Below is a small trained network, with its code and all its weights. Each question gives an input and a target symbol and asks what happens when units are switched off, that is, made to give their printed mean instead of their output.

import numpy as np


def w(rows, s, z=0):
    codes = np.array(rows[::2]) - 128.0
    scale = np.full(codes.shape[1], s)
    scale[-1] = z or s
    return codes * scale


def f(y):
    return np.maximum(y, 0)


def softmax(a):
    e = np.exp(a - a.max(-1, keepdims=True))
    return e / e.sum(-1, keepdims=True)


def log_softmax(a):
    a = a - a.max(-1, keepdims=True)
    return a - np.log(np.exp(a).sum(-1, keepdims=True))


def net(x, mask):
    ids = ['αβγδεζηθλμξπστφω'.index(c) for c in x.split()]
    T = len(ids)
    res = E[ids] + P[:T]
    r = res
    for j in range(3):
        rows = slice(4 * j, 4 * j + 4)
        q, k, v = (r @ M[0][rows].T for M in (Q, K, V))
        z = softmax(np.where(np.tri(T) > 0, q @ k.T / 4**0.5, -1e9)) @ v
        o = O[0][rows]
        res = res + np.where(mask[j], z, o[:, -1]) @ o[:, :-1]
    y = f(res @ A[0][:, :-1].T + A[0][:, -1])
    res = res + np.where(mask[3:19], y, B[0][:, -1]) @ B[0][:, :-1]
    return log_softmax(res[-1] @ U[:, :-1].T + U[:, -1])


Q, K, V, O, A, B = {}, {}, {}, {}, {}, {}
E = w([
[106,38,149,45,165],'α',
[152,110,211,254,170],'β',
[144,218,187,64,58],'γ',
[51,132,185,203,151],'δ',
[237,107,57,126,48],'ε',
[89,70,118,230,131],'ζ',
[99,180,105,81,36],'η',
[46,116,30,114,33],'θ',
[204,146,193,170,121],'λ',
[203,163,128,90,49],'μ',
[49,182,163,132,85],'ξ',
[129,178,204,161,122],'π',
[203,110,137,177,103],'σ',
[15,136,111,165,103],'τ',
[160,91,81,196,100],'φ',
[90,69,29,182,79],'ω',
],0.0092)
P = w([
[114,107,149,94,147],'0',
[122,168,152,154,8],'1',
[128,161,163,172,2],'2',
[115,149,160,179,25],'3',
[115,144,169,199,32],'4',
[113,144,164,204,32],'5',
[106,134,160,220,40],'6',
[106,176,173,188,17],'7',
[101,136,187,227,40],'8',
],0.0062)
Q[0] = w([
[104,89,174,162,14],'head 0',
[119,123,158,164,49],'head 0',
[133,123,124,92,161],'head 0',
[111,115,192,163,2],'head 0',
[127,104,85,67,238],'head 1',
[134,113,97,92,184],'head 1',
[130,113,98,89,202],'head 1',
[128,123,107,89,189],'head 1',
[59,114,189,111,147],'head 2',
[84,121,151,123,140],'head 2',
[86,114,162,206,133],'head 2',
[126,88,65,199,155],'head 2',
],0.014)
K[0] = w([
[104,2,156,12,252],'head 0',
[126,82,132,53,175],'head 0',
[122,148,138,175,92],'head 0',
[115,38,139,28,240],'head 0',
[138,203,127,249,15],'head 1',
[128,166,135,182,60],'head 1',
[129,166,125,191,59],'head 1',
[132,176,124,202,65],'head 1',
[68,169,196,116,181],'head 2',
[49,152,170,125,173],'head 2',
[66,128,174,229,142],'head 2',
[125,70,83,189,160],'head 2',
],0.012)
V[0] = w([
[56,47,180,203,218],'head 0',
[2,169,147,149,145],'head 0',
[216,29,70,123,119],'head 0',
[243,184,221,109,135],'head 0',
[123,210,232,106,150],'head 1',
[188,78,137,251,186],'head 1',
[71,170,75,32,64],'head 1',
[109,184,238,104,167],'head 1',
[160,87,124,48,134],'head 2',
[72,105,157,87,163],'head 2',
[189,120,96,66,104],'head 2',
[150,169,66,208,87],'head 2',
],0.0092)
O[0] = w([
[164,191,80,234,65,77],'head 0',
[147,203,28,156,160,176],'head 0',
[166,55,216,94,55,73],'head 0',
[2,68,238,159,162,102],'head 0',
[43,167,145,172,192,157],'head 1',
[121,70,118,186,72,3],'head 1',
[168,183,115,27,197,233],'head 1',
[38,204,153,195,189,151],'head 1',
[117,138,140,183,122,24],'head 2',
[182,130,114,154,90,71],'head 2',
[78,116,163,187,162,79],'head 2',
[97,124,153,69,171,230],'head 2',
],0.0098,0.0046)
A[0] = w([
[88,174,153,168,148,152],'neuron 0',
[112,149,112,118,213,54],'neuron 1',
[187,126,151,70,85,38],'neuron 2',
[88,95,166,66,158,183],'neuron 3',
[112,157,137,98,91,132],'neuron 4',
[80,181,157,186,162,167],'neuron 5',
[177,86,123,166,58,184],'neuron 6',
[142,146,90,219,98,111],'neuron 7',
[96,157,120,218,121,96],'neuron 8',
[170,73,170,116,78,3],'neuron 9',
[114,158,153,163,150,129],'neuron 10',
[103,169,108,198,101,207],'neuron 11',
[185,193,1,146,132,130],'neuron 12',
[168,156,87,100,83,138],'neuron 13',
[107,52,164,192,55,137],'neuron 14',
[85,115,190,155,180,130],'neuron 15',
],0.0093,0.0046)
B[0] = w([
[123,59,61,144,134,194],'neuron 0',
[128,220,80,122,65,211],'neuron 1',
[129,42,34,150,166,182],'neuron 2',
[165,110,200,80,71,203],'neuron 3',
[160,92,128,143,154,167],'neuron 4',
[123,63,57,143,126,211],'neuron 5',
[183,234,76,68,83,179],'neuron 6',
[206,88,203,106,51,153],'neuron 7',
[185,63,116,177,127,164],'neuron 8',
[81,121,58,125,49,169],'neuron 9',
[100,88,67,114,125,165],'neuron 10',
[217,72,158,168,118,182],'neuron 11',
[105,134,238,199,214,248],'neuron 12',
[145,93,154,123,244,187],'neuron 13',
[2,247,130,204,107,170],'neuron 14',
[42,92,132,58,161,170],'neuron 15',
],0.0066,0.015)
U = w([
[124,125,130,169,85,91],'α',
[187,173,182,138,90,203],'β',
[62,102,187,164,140,98],'γ',
[124,160,254,159,176,47],'δ',
[160,65,140,97,199,86],'ε',
[127,128,131,127,126,107],'ζ',
[115,90,241,106,154,186],'η',
[180,98,61,95,129,137],'θ',
[66,216,188,145,86,104],'λ',
[164,68,171,154,139,129],'μ',
[118,31,57,135,145,71],'ξ',
[59,115,84,79,160,69],'π',
[92,213,62,185,179,154],'σ',
[121,204,6,107,63,69],'τ',
[147,232,156,52,135,254],'φ',
[132,70,130,87,75,169],'ω',
],0.0064,0.0049)

Each question gives the input, a string of symbols that net reads in full, and the target symbol t.
The units are the heads (4 rows each of Q, K, V and O) and the neurons (one row each of A and B). Each row of codes is followed by its name. A weight is (code - 128) times the scale printed after its matrix; where a second scale follows, it is the last column's (O, A, B and U).
mask holds one flag per unit, heads first, then neurons. A switched-off unit (its flag False) gives its mean, the last column of its rows in O or B, instead of its output. The means were averaged over made-up inputs and are rounded, as every weight is.
A unit's drop is (log p(t) with every unit on - log p(t) with that unit switched off) / (log p(t) with every unit on - log p(t) with every unit switched off).
The circuit of an input: a set's keep is (log p(t) with only the set's units on - log p(t) with every unit switched off) / (log p(t) with every unit on - log p(t) with every unit switched off). Starting from the 12 units with the biggest drops (on a tie, the unit counted first), units are removed one at a time, each time the one whose removal leaves the highest keep (on an exact tie, the one counted first), for as long as the keep stays at least 0.8.
circuit, biggest first: the units of the circuit, biggest drop first
most important unit: the unit with the biggest drop
k most important neurons: the k neurons with the biggest drops, biggest first
heads that matter: for each layer, one digit per head in row order, 1 if its drop is at least 0.15 and else 0, layers parted by /
drop of u: that unit's drop, to one decimal
input τ η π ω π ξ σ, target δ: most important unit => neuron 12
input ξ η σ ξ θ, target σ: heads that matter => 110
input ω π ξ η μ, target θ: circuit, biggest first => (head 1; neuron 2; head 0)
input μ φ η φ ξ σ, target η: heads that matter => 100
input γ μ ξ ξ ξ θ δ ω, target π: circuit, biggest first => (head 0; head 1; neuron 15; neuron 12)
input μ ξ γ ε ε τ ζ η ξ, target η: heads that matter => 100
input δ π ξ ξ ω σ ξ τ ε, target μ: heads that matter => 110
input ξ θ φ ε γ ξ π η ω, target σ: circuit, biggest first => (head 0; head 1)
input τ ξ μ ξ ξ η μ ε ξ, target δ: heads that matter => 100
input γ π ε η ξ, target π: heads that matter => 110
input ξ π λ, target σ: circuit, biggest first => (head 0; head 1)
input ε φ η ε ξ σ ξ π, target ω: circuit, biggest first => (head 0; head 1; neuron 9)
input ω μ φ τ ε ε, target θ: 3 most important neurons => (neuron 6; neuron 2; neuron 13)
input σ β η η ε, target λ: most important unit => head 1
input φ π λ π ω ξ β, target τ: 2 most important neurons => (neuron 6; neuron 12)
input τ φ σ ξ ξ ξ η ξ ε, target δ: heads that matter => 100
input φ τ ζ π η φ γ ξ γ, target τ: 2 most important neurons => (neuron 6; neuron 12)
input θ ω η φ ξ ζ ω, target ε: 2 most important neurons => (neuron 12; neuron 13)
input π β ξ η ξ φ μ, target ξ: drop of head 1 => 0.9
input λ π β, target γ: drop of head 1 => 0.6
input ξ π σ θ γ ξ σ, target σ: drop of head 0 => 0.7
input ξ η β δ, target σ: circuit, biggest first => (head 0)
